(in the rows, 128 means zero)
Each row is followed by its group and then its class within the group.
[159 137 118 154 134  96 144  89 136 128 115 118 119 130 107 127 103 108
 131 144 131 183  82 160 125 143   4 140  26 180 133 171 139 116 156 117
 119   4  67 131 153 117 127 138 122  97 122 114  99 118  74 129 138 135
 143 144 163 144 135 117 103 142 154 141 132 125 132 154 120  90 147 129
 146 127  95 121 127 129 119 117 134 134 148 198 151 149  98 117 117 113
 125 134 122 139  64 155 121 135 140 164 100 141  23 137 119 134 108 125
 139 131 138 129  99 137 109 116 129 182  79 136 126 132 112 106  62 115
 132 114 141 121 128 124 135 125 131 146  79 126 191 141] | P H
[151 148 118 115 135  78 100 140 132 122  23 101 140 125 129 137  48 135
 133 131  97 187 158 162 116 125 100 138  51 122 130 163 144 133 132 122
 113  66 141 131 100 112 122 127 124 102 122  95 108 124  82 130 150 121
 122 151 134 123 159 109 118 129 163 127 136 137 108 131  97 124 143 118
 122 125 120 129 135 130 134 132 135 104 132 147 133 146 114 130 136 124
 138 142 132 129  99 146 131 145 128 121 119 129 111 130 113  78 128 115
 171 131 139 136 124 120  49 142 113 197 192 128 133 137 160 111 174 138
 153 121 130 129 117 140 112 133 127 183 140  91 126 127] | L K
[124 119 122 115 125  87 139 130 129 122  93 130 136 133 121 150  90 137
 129 146 107 158 119 143 127 129 132 144  98 126 132 146 126 119 177 136
 112  62 124 134 115 135 123 109 131 119 125 118 133 121 167 136 150 118
 125 146 166 118 135 116 125 118 149 119 129 142 122 132 125 136 131 140
 123 126 129 125 128 126 131 148 147 121 130 149 133 123 115 126 114 127
 167 129 125 122 113 144 123 141 132 132 125 123  97 133 113  83  92 123
 142 130 140 125 111 120  97 144 122 146 105 132 128 132 135 115 131 128
 149 121 137 128 128 124 133 133 124 151 112 124 148 127] | L M
[113 118 132 128 115 122 155 126 123 130 151 148 131 128 120 132 171 113
 131 145 134 110  82 114 132 134 165 133 161 143 132 116 112 108 140 133
 123 149 118 131 145 137 133 128 132 160 127 137 144 128 203 135 131 126
 131 118 148 128 116 146 128 133 112 123 127 137 132 129 149 145 111 145
 126 129 133 132 125 128 128 129 142 134 129 150 121 137 132 135 112 129
 126 119 125 125 142 135 131 123 134 134 135 125 138 133 149 146 116 138
  84 129 123 122 118 132 174 120 126 101  11 133 127 111 112 134  85 123
 112 123 126 115 143 123 136 117 134 104 113 144 151 123] | G R
[119 137 106 125 122  77 109 142 121 117  62 126 145 144 131 155  65 139
 123 109 103 135 155 151 120 117 164 139  89 117 131 144 136 135 128 147
 127 102 170 134  95 135 146 131 130 146 123 121 149 136 100 115 129 109
 128 135 121 123 145 131 125 125 143 119 128 135  84 122 116 120 134 107
 116 129 117 124 129 130 122 142 127 104 122 158 118 118 131 120 121 129
 117 122 130 133 171 124 127 132 112 118 122 125 129 130  91 123 144 130
 131 139 135 132 124 133  73 130 128 156 129 129 132 135 157 116 158 141
 152 132 139 137 126 137 122 142 134 176 157 112 119 129] | L M
[115 141 127 131 129 158 100 132 126 121 138 116 144 118 129 106  93 143
 129  95 128 123 207 144 119 123  97 122  86 132 125 126 159 146 102 154
 134  87 149 127 131 127 134 135 125  91 131 111 131 140   8 116 117 125
 140 135  96 147 153 125 147 128 124 129 121 117  88 130 107  97 157 114
 128 125 126 125 136 126 129 120  90 111 119 125 155  99 143 118 137 135
 107 124 130 142 137  90 131 130 123 127  91 120  82 121  92 171 159 107
 146 136 116 149 134 120  62 134 148 163 222 120 129 161 149 124 154 143
 138 154 126 141 102 125 122 130 147 148 141 167  96 139] | V Y
[176 112 101 176 114  96 118 110 129 123 137 108  97 159 124 158 129 120
 128 123 141 164  80 126 126 129  75 120 101 113 136 158 132 144 161  75
 155 107  72 126 112 122 112 129 127 132 120 158 108 120  91 135 121 135
 122 117 132  96  97  92 102 117 144 130 133 129 162 138 137 106 140  86
 139 133  92 116 123 128 107 136 129 150 139 136 115 123 122 118 142 129
 146 130 135 126 116 151 111 134 120 144 153 147 108 131  94  84 109 139
 159 143 137 128 120 135 177 116 124 138 190 127 126 123 110 118 114 119
 140 114 123 129 120 125 121 138 133 140  98  65 130 134] | P F
[174 143 120 122 131  76  81  98 124 130  50 103 141 160 128 141  96 114
 126 123 112 197 132 150 128 125 141 136  40 131 128 124 134 124  87 160
 115  27 140 120  81  96 129 120 127 118 126 114 108 114 113 124 136 116
 115 142 128 121 158 119 119 130 153 125 128 140 125 119 132  98 144 115
 122 122 107 126 133 122 136 139 123  97 113 103 165 153  99 131 123 122
 126 138 130 124  98 153 118 148 130 134 107 141  75 134  79 102 130 119
 144 135 109 125 105 133  87 139 108 182 186 134 130 118 133 120 181 122
 171 111 127 135 114 155 124 128 129 162 136  85  97 135] | L T
[184 131 115 161 116  90  85  81 122 131 122 107 107 166 124 150 134 112
 121 113 141 174  99 131 126 131  93 121  54 111 128 142 125 132 136 101
 138  82  94 119 111 114 115 129 128 130 119 155 106 117 104 130 120 132
 123 118 122 108 112 105 106 117 140 130 136 134 173 134 140  96 135 105
 135 125  97 121 127 125 115 132 127 134 127 116 139 137 109 122 141 123
 134 131 137 125 107 158 118 142 114 142 131 154  89 131  84 106 122 131
 150 137 116 119 111 131 174 120 108 156 208 131 128 111  98 125 136 112
 156 109 130 128 119 136 129 134 131 140 103  68 107 135] | P F
[100 124 137 123 131 176 124 131 127 122 178 118 140 101 126 109 115 155
 129 114 127 103 203 131 126 121  95 123 135 123 126 116 143 143 136 142
 124 108 131 128 158 116 126 143 122  81 129 123 125 129  49 125 126 131
 140 134 110 143 134 123 150 115 126 136 123 121 111 136 117 119 155 139
 129 131 133 124 128 129 134 128 106 121 118 110 151  87 148 125 142 134
 139 128 131 144 133  88 128 134 126 127 105 121 105 118 117 131 130 109
 147 127 128 134 143 119  89 132 149 140 218 125 130 170 134 123 137 142
 124 148 130 143 111 116 138 132 129 124 123 174 118 130] | V Y
[203 139 120 171 119  77  69  57 124 131 145 112  93 168 122 138 124 111
 133 118 147 197 106 149 121 139  39 123   4 120 135 162 138 134 129  90
 138  42  67 116 158 117 120 130 123 109 109 158 116 119  75 149 116 132
 125 118 114 125 120  95 110 136 144 135 128 132 176 134 129  59 141 101
 144 126  91 119 123 128 107 126 129 131 139 150 136 161  90 118 148 117
 123 138 144 120  62 158 119 153 147 165 113 140  38 137  74 129 128 122
 169 148 117 115  99 131 168 124  92 187 213 137 131 108  98 126 113  98
 162 104 135 130 131 140 130 126 126 145  93  69 124 142] | P F
[176 128 128 165 119 119  97  82 134 132 157 107 104 152 125 135 148 122
 129 120 152 160 110 128 122 137  65 114  68 119 130 145 133 137 133  82
 146 114  80 117 132 110 119 126 124 118 127 155 118 125  80 137 116 143
 123 112 110 111 105 102 118 125 129 138 127 138 177 130 139  98 137 104
 142 129 106 111 125 127 116 123 125 147 134 117 128 137 115 119 147 118
 128 132 141 123  90 148 117 137 134 145 140 140 105 128 111 119 125 128
 155 135 129 122 113 128 184 119 111 144 209 130 126 107  96 130 130 112
 137 115 138 128 120 132 135 124 128 124 105  84 114 134] | P F
[156 133  96 133 128  70 120 143 131 118  19  95 134 142 123 167  42 133
 127 121 103 172 112 146 118 125 116 142  90 119 131 170 138 140 154 116
 132  52 129 132  57 117 112 123 135 122 121 107 100 120  95 128 150 112
 118 149 151 106 148 100 101 124 167 128 133 129 101 131 108 124 149 104
 126 122 100 122 118 126 123 144 141 117 133 152 122 126 112 123 134 121
 150 134 127 126 131 151 118 133 109 120 137 144 102 137  89  46 109 131
 175 135 146 135 127 133  63 136 130 167 181 111 127 144 164 104 180 140
 163 129 127 131 110 131 109 149 136 202 143  69 129 129] | L T
[137 115 142 118 132 143 135 120 128 136 159 130 116 129 130 120 169 115
 130 144 133 134  88 104 135 132 143 122 171 131 126 109 110 120 137 129
 124 135 108 124 132 132 131 117 129 127 129 131  93 114 206 143 132 130
 120 123 147 121 119 132 127 120 123 131 134 137 167 119 144 140 115 152
 128 123 144 131 130 126 135 122 129 141 127 101 135 130 117 132 125 129
 153 139 124 121 101 142 128 132 138 137 142 129 138 128 145 105 105 127
 122 121 114 123 126 129 164 110 120 105 120 128 127 115 107 134 126 115
 124 113 133 124 131 138 137 119 123 100 110 122 122 126] | G R
[102 100 120 120 134 165 198 153 136 130 147 136 132 112 119 121 156 112
 124 141 129 113  55  95 133 132 126 133 252 168 131 108 108 112 159 157
 127 107 109 130 106 135 132 127 128 127 126 112 104 114 210 137 141 119
 131 144 177 131 127 146 122 128 133 134 129 136 117 136 153 161 125 156
 132 128 142 129 132 126 139 140 125 159 130 124 129 110 135 136 103 129
 162 173 107 131 135 125 124 114 116 138 137 133 140 134 160  99  92 138
  96 117 122 128 147 139 136 128 169  85  31 126 125 135 123 126   4 131
 109 131 133 121 123 113 133 128 127 102 102 156 164 121] | G D
[129 120 139 116 136 135 155 132 144 134 133 148 119 129 128 123 177 105
 134 143 132 115  60  98 140 133 174 131 190 140 125 107 105 106 121 137
 128 155 126 123 126 140 137 123 135 160 132 128 125 126 246 128 132 124
 122 123 149 122 119 145 123 141 118 130 132 140 146 113 150 147 100 148
 126 128 142 133 129 131 133 133 137 141 136 119 120 150 118 136 111 130
 127 127 120 123 125 123 133 119 138 128 143 134 156 135 161 129 118 142
  98 122 115 125 134 139 175 116 125  90  22 129 124 100 118 144 110 119
 112 119 128 121 144 131 130 121 121  98 122 124 137 123] | G R
[120 111 133 112 131 144 176 133 121 133 145 144 124 130 123 124 162 110
 131 147 129 110  45  98 142 132 161 135 208 156 131 106 107 105 142 174
 124  79 116 130 113 144 137 124 134 135 126 118 113 115 252 136 137 107
 125 136 174 132 129 144 122 134 127 129 131 147 134 118 153 151 119 159
 127 129 137 126 132 128 133 146 129 140 126 126 139 120 119 136 102 123
 149 128 111 126 117 137 136 132 138 137 120 134 109 135 148 114 100 135
  95 124 106 122 130 134 142 132 147 101  22 129 124 120 126 127 112 119
 120 119 132 122 132 122 143 118 131 108 104 150 134 124] | G D
[160 148 111 163 134  87 119  98 133 127 103 111 107 130 116 131  80 114
 134 126 135 171 118 161 114 133  13 147   4 154 131 183 143 132 137  92
 128  56  84 133 157 119 122 145 120 112 123 124 129 133  27 125 130 138
 134 134 129 143 131 113 116 142 147 137 126 117 120 151 111  89 154 102
 145 128  85 123 128 128 110 116 136 128 148 202 122 158 110 117 134 117
 103 140 135 131  86 143 122 136 133 159 109 133  57 134 114 149 140 129
 154 134 148 135 122 134 111 118 117 180 119 131 124 134 130 113  82 124
 134 128 133 125 131 133 114 128 128 168 104 112 173 139] | P H
[113  86 133 142 115 149 177 121 122 136 221 145 104 131 124 134 216 121
 128 150 152  90  61  89 130 140 150 118 231 135 131 107 106 112 175 108
 137 182  76 126 149 139 128 120 131 156 124 168 129 116 233 145 121 137
 130 114 158 115  76 134 121 113 109 129 129 134 179 129 166 159 111 152
 141 128 139 128 126 125 126 131 138 168 125 110 120 110 132 129 117 129
 160 125 120 126 131 137 122 119 132 144 160 126 169 131 163 120  85 144
  82 114 127 117 127 134 237 111 140  65  39 126 126  98  82 138  57 117
 103 118 133 118 141 109 150 123 126  67  85 139 156 113] | G R
[127 131 129 143 127 151 102 102 127 124 188 122 128 129 123 113 112 145
 133 112 133 130 183 146 123 132  49 121  44 136 128 129 147 136 134 143
 125  42 113 127 166 124 129 135 121  78 127 130 127 131  33 127 121 132
 141 128 108 147 140 118 145 128 128 131 127 124 120 138 116  84 156 129
 133 131 118 120 132 131 119 125 105 122 133 139 163  94 128 116 143 130
 119 129 130 143 104 100 126 138 142 148  84 117  38 118  90 171 133 111
 146 138 120 129 127 122 101 137 136 172 210 132 132 159 120 118 112 118
 134 135 134 137 119 128 140 130 131 134 103 167 119 141] | V Y
[153 135 116 155 135 118 146 102 127 128 120 114 119 132 112 127 105 121
 129 123 129 170  83 152 117 137  18 139  58 172 138 160 140 123 143 133
 121   4  83 129 132 118 135 142 131  98 127 121 109 119  64 126 133 123
 142 142 154 140 138 123 116 142 150 137 127 123 111 154 127  87 147 120
 146 129  92 121 131 129 116 121 121 138 143 182 158 132 113 119 115 111
 120 130 126 134  82 137 123 130 133 160 103 147  27 136 110 141 123 130
 142 133 127 134 129 142 103 124 142 171 103 127 123 141 128 110  85 123
 138 126 138 128 122 129 129 137 133 149  86 138 173 140] | P H
[151 146 113 138 130  73 117 130 134 123  35 109 132 131 125 133  62 127
 127 125 109 175 138 161 120 126  83 144  41 133 129 177 137 134 136  95
 127  96 125 134 111 114 120 132 124 127 127 113 118 128  63 127 139 127
 125 141 142 122 136 112 113 130 159 133 130 123 105 138 104 117 138 100
 130 121 109 129 125 127 124 121 145 117 137 172 119 151 115 117 132 122
 122 134 134 126 115 148 120 132 118 123 133 137 121 137 120  99 135 131
 163 127 156 137 125 126  81 127 115 170 143 135 123 140 153 114 148 131
 143 125 129 123 123 136 110 136 131 177 142  84 145 131] | L M
[116 121 123 131 120 146 104 125 125 120 153 120 142 131 126 133 103 136
 126 105 127 123 184 146 128 125 115 120 104 126 130 119 147 142 132 150
 122  73 136 124 126 123 128 129 123 101 124 129 127 129  61 121 123 122
 135 132 111 132 143 120 139 118 128 121 123 132 113 131 117 108 152 123
 124 131 129 121 135 125 126 135 108 117 115 119 158  92 139 124 136 130
 136 137 136 140 140 102 124 139 127 128 104 121  85 115  84 142 126 108
 142 134 118 130 133 127  90 134 142 155 216 124 133 149 129 121 148 138
 148 137 127 140 111 123 136 137 129 147 125 155 105 135] | V X
[132 127 125 114 131 128  76 129 129 119 122  94 143 121 128 127  60 168
 125 113 114 156 238 162 118 121  86 121  53  87 130 137 153 153 150 113
 126  88 138 128 131 107 117 119 115  63 122 124 108 128  12 128 128 133
 127 141 103 125 143  93 137 109 149 122 127 126 131 133  89 114 159 117
 131 131 132 129 129 128 135 129 112 116 119 104 152  98 128 121 155 135
 161 136 137 138 106 117 122 153 128 122 109 121 100 116  83  93 122  96
 192 132 148 131 130 107  62 151 117 172 252 125 132 167 141 115 177 143
 159 130 135 143 107 126 128 135 127 157 132 120  89 135] | V X
[153 146 122 127 141 126 134 128 134 131  33 102 135 117 123 122  89 108
 124 128 116 180 101 140 128 132  87 142 115 159 110 143 135 126 106 137
 123  80 127 126  90 105 128 132 122 105 133  92  94 119 106 130 148 120
 130 147 142 131 162 128 114 138 155 139 130 125 102 131 108 125 137 122
 128 132 111 131 132 129 134 124 128 123 133 139 141 158 110 127 126 120
 119 137 118 123  95 146 126 129 124 128 122 134 112 139 138 102 136 133
 159 119 134 137 133 137  72 131 132 155 119 126 128 133 157 121 156 128
 132 129 128 126 118 140 111 130 131 157 144 108 137 132] | L T
[158 157 135 116 147 123 112 127 133 137  44 105 129 116 130 105  86 114
 129 126 117 179 133 142 122 136  77 144  67 146 125 154 139 132  76 126
 123  96 142 123 111 107 130 128 124 103 135  99  99 131  96 126 138 127
 125 144 125 139 165 127 122 143 141 136 131 121 117 129 100 114 131 125
 122 123 120 133 130 130 139 118 129 112 136 140 133 177 100 131 136 119
 107 136 127 120  73 143 135 134 131 125 116 143 104 133 136 122 156 123
 170  96 134 134 132 129  68 135 116 165 152 131 128 127 157 124 163 127
 134 125 127 124 124 148 105 128 130 156 154 101 135 135] | L K
[147 137 116 133 137 149  93 119 125 126 113  95 140 136 126 124  74 140
 126 101 123 157 179 150 120 121  86 120  85 124 129 135 151 155 118 144
 128  59 137 114  95 110 123 127 122  80 127 111 105 127  32 122 129 119
 132 137 108 132 153 106 131 123 142 128 125 134 111 128 106  97 158 117
 126 135 121 124 129 125 129 136 100 119 118 102 159  98 126 120 147 126
 130 135 127 134 118 115 126 140 122 128 104 132  88 119  76 113 138 109
 172 133 119 132 134 124  66 137 140 175 252 126 129 153 147 119 185 135
 154 138 129 143 100 136 121 135 136 156 139 123  90 138] | V X
